Below are the code and all the weights of a small trained network. Each question names an input and a class and asks about switching units off, where a switched-off unit gives its printed mean instead of its output.

import numpy as np


def w(rows, s, z=0):
    codes = np.array(rows[::2]) - 128.0
    scale = np.full(codes.shape[1], s)
    scale[-1] = z or s
    return codes * scale


def norm(h):
    return h / np.sqrt((h * h).mean(-1, keepdims=True) + 1e-5)


def f(y):
    return y / 2 * (1 + np.tanh(0.7978845608 * (y + 0.044715 * y**3)))


def log_softmax(a):
    a = a - a.max(-1, keepdims=True)
    return a - np.log(np.exp(a).sum(-1, keepdims=True))


def net(x, mask):
    res = np.array(x, float).reshape(1, 6) / 4 @ E
    u = 0
    for l in range(2):
        y = f(norm(res) @ A[l][:, :-1].T + A[l][:, -1])
        res = res + np.where(mask[u : u + 11], y, B[l][:, -1]) @ B[l][:, :-1]
        u += 11
    return log_softmax(norm(res)[-1] @ U[:, :-1].T + U[:, -1])


A, B = {}, {}
E = w([
[142,93,155,129,94,38,200,186,77],'x0',
[107,128,134,102,122,105,123,108,149],'x1',
[117,123,123,125,126,120,115,125,136],'x2',
[157,221,107,254,99,70,131,138,165],'x3',
[94,140,184,87,155,144,125,249,236],'x4',
[127,131,142,136,121,133,128,125,118],'x5',
],0.0083)
A[0] = w([
[104,228,110,98,113,203,39,9,92,254],'L0N1',
[167,51,67,128,46,144,244,77,100,63],'L0N2',
[44,154,67,182,115,174,158,164,93,177],'L0N3',
[158,42,83,130,79,3,178,64,54,86],'L0N4',
[173,10,107,33,86,154,69,60,15,176],'L0N5',
[96,209,56,127,168,117,16,39,2,149],'L0N6',
[80,172,115,116,106,52,129,244,172,212],'L0N7',
[87,171,115,177,108,151,158,72,162,138],'L0N8',
[95,96,151,15,99,216,110,217,110,134],'L0N9',
[154,66,84,64,59,221,154,73,74,148],'L0N10',
[138,116,52,240,62,133,220,38,204,167],'L0N11',
],0.006,0.0018)
B[0] = w([
[198,178,179,137,217,132,207,129,104,233],'L0N1',
[109,100,160,165,104,90,47,112,164,180],'L0N2',
[178,84,208,39,136,174,144,76,149,141],'L0N3',
[79,118,144,155,10,177,90,124,162,222],'L0N4',
[170,121,198,119,128,73,84,209,220,254],'L0N5',
[129,95,74,45,206,58,211,162,96,227],'L0N6',
[158,144,231,109,121,126,138,194,119,211],'L0N7',
[173,179,3,46,187,172,44,141,151,158],'L0N8',
[21,123,66,173,121,148,226,85,89,211],'L0N9',
[199,96,183,137,145,100,102,117,207,207],'L0N10',
[98,217,100,81,127,100,165,138,46,210],'L0N11',
],0.0065,0.007)
A[1] = w([
[167,123,7,94,162,160,147,119,63,95],'L1N1',
[85,74,166,121,76,116,128,172,174,255],'L1N2',
[69,200,154,135,141,242,120,108,192,119],'L1N3',
[116,2,122,149,122,115,156,147,111,96],'L1N4',
[162,168,28,106,62,119,208,107,52,69],'L1N5',
[41,122,104,98,91,100,179,144,37,140],'L1N6',
[148,188,97,120,181,214,55,196,152,89],'L1N7',
[117,119,59,181,53,86,127,113,114,110],'L1N8',
[177,25,56,67,169,130,122,93,148,110],'L1N9',
[137,73,141,89,253,177,154,54,210,144],'L1N10',
[20,88,130,170,190,195,152,89,118,87],'L1N11',
],0.0094,0.0034)
B[1] = w([
[77,130,113,90,155,76,141,86,116,173],'L1N1',
[163,125,100,138,174,134,140,77,94,254],'L1N2',
[155,115,111,102,96,174,71,79,186,173],'L1N3',
[22,124,168,50,91,86,118,78,136,176],'L1N4',
[142,111,88,126,141,145,94,119,120,191],'L1N5',
[91,136,88,138,129,179,110,221,88,187],'L1N6',
[97,128,162,80,53,113,144,68,130,172],'L1N7',
[142,113,125,163,97,173,43,125,156,158],'L1N8',
[136,207,166,169,105,133,140,151,125,169],'L1N9',
[155,128,132,216,122,134,126,195,128,233],'L1N10',
[132,58,4,145,182,158,135,96,139,156],'L1N11',
],0.012,0.009)
U = w([
[209,179,237,227,179,96,198,226,137,251],'0',
[135,215,35,67,239,98,159,66,56,83],'1',
[109,21,217,117,77,49,89,22,127,75],'2',
[123,144,55,206,51,172,40,211,50,103],'3',
[130,53,36,190,196,250,146,80,203,127],'4',
[144,204,186,30,27,207,120,74,203,121],'5',
[3,55,125,64,176,179,235,198,37,78],'6',
],0.014,0.003)

Each question gives the input, the list of numbers given to net, and the class t.
The units are the neurons (one row each of A and B). Each row of codes is followed by its name. A weight is (code - 128) times the scale printed after its matrix; where a second scale follows, it is the last column's (A, B and U).
mask holds one flag per neuron, layer by layer. A switched-off neuron (its flag False) gives its mean, the last column of its row in B, instead of its output. The means were averaged over made-up inputs and are rounded, as every weight is.
A unit's drop is (log p(t) with every unit on - log p(t) with that unit switched off) / (log p(t) with every unit on - log p(t) with every unit switched off).
The circuit of an input: a set's keep is (log p(t) with only the set's units on - log p(t) with every unit switched off) / (log p(t) with every unit on - log p(t) with every unit switched off). Starting from the 12 units with the biggest drops (on a tie, the unit counted first), units are removed one at a time, each time the one whose removal leaves the highest keep (on an exact tie, the one counted first), for as long as the keep stays at least 0.8.
circuit, biggest first: the units of the circuit, biggest drop first
most important unit: the unit with the biggest drop
top k neurons: the k neurons with the biggest drops, biggest first
top k neurons in layer l: the k neurons of layer l with the biggest drops, biggest first
input [-5,-3,1,1,7,-7], class 5: circuit, biggest first -> [L1N7]
input [0,-3,0,-1,-7,5], class 0: circuit, biggest first -> [L0N5 L0N6 L1N9]
input [-5,7,-1,-4,2,5], class 4: circuit, biggest first -> [L0N9 L1N11]
input [-4,4,7,1,-1,5], class 1: top 4 neurons -> [L1N1 L0N5 L0N8 L0N10]
input [1,8,-5,7,-7,-7], class 3: top 4 neurons -> [L0N4 L1N8 L1N6 L1N2]
input [6,-4,4,1,0,-4], class 3: top 2 neurons in layer 0 -> [L0N10 L0N5]
input [7,1,5,0,-4,8], class 2: top 2 neurons in layer 0 -> [L0N2 L0N9]
input [5,-7,-4,1,-6,-6], class 3: top 2 neurons in layer 0 -> [L0N11 L0N7]
input [0,-6,-8,-6,1,3], class 4: top 2 neurons in layer 0 -> [L0N9 L0N6]
input [-1,0,0,-8,4,-2], class 4: top 3 neurons -> [L0N9 L1N11 L0N6]
input [5,3,-3,2,0,-5], class 3: top 4 neurons -> [L0N5 L0N1 L0N10 L0N4]
input [8,0,-2,7,0,6], class 3: top 2 neurons in layer 0 -> [L0N5 L0N1]
input [8,-5,2,3,0,5], class 3: top 3 neurons in layer 0 -> [L0N5 L0N1 L0N10]
input [-8,5,-7,0,-5,4], class 0: most important unit -> L1N10
input [2,-4,6,-1,-8,1], class 2: top 2 neurons in layer 0 -> [L0N4 L0N5]
input [1,7,-3,-7,-1,8], class 2: top 2 neurons -> [L0N5 L1N4]
input [6,0,0,1,-1,0], class 3: top 2 neurons -> [L0N10 L0N5]
input [6,1,-8,-8,-1,4], class 2: top 2 neurons -> [L0N5 L0N10]
input [-1,-4,0,-3,3,7], class 4: top 2 neurons in layer 1 -> [L1N11 L1N3]
input [2,-8,-7,-3,-7,7], class 2: most important unit -> L0N4
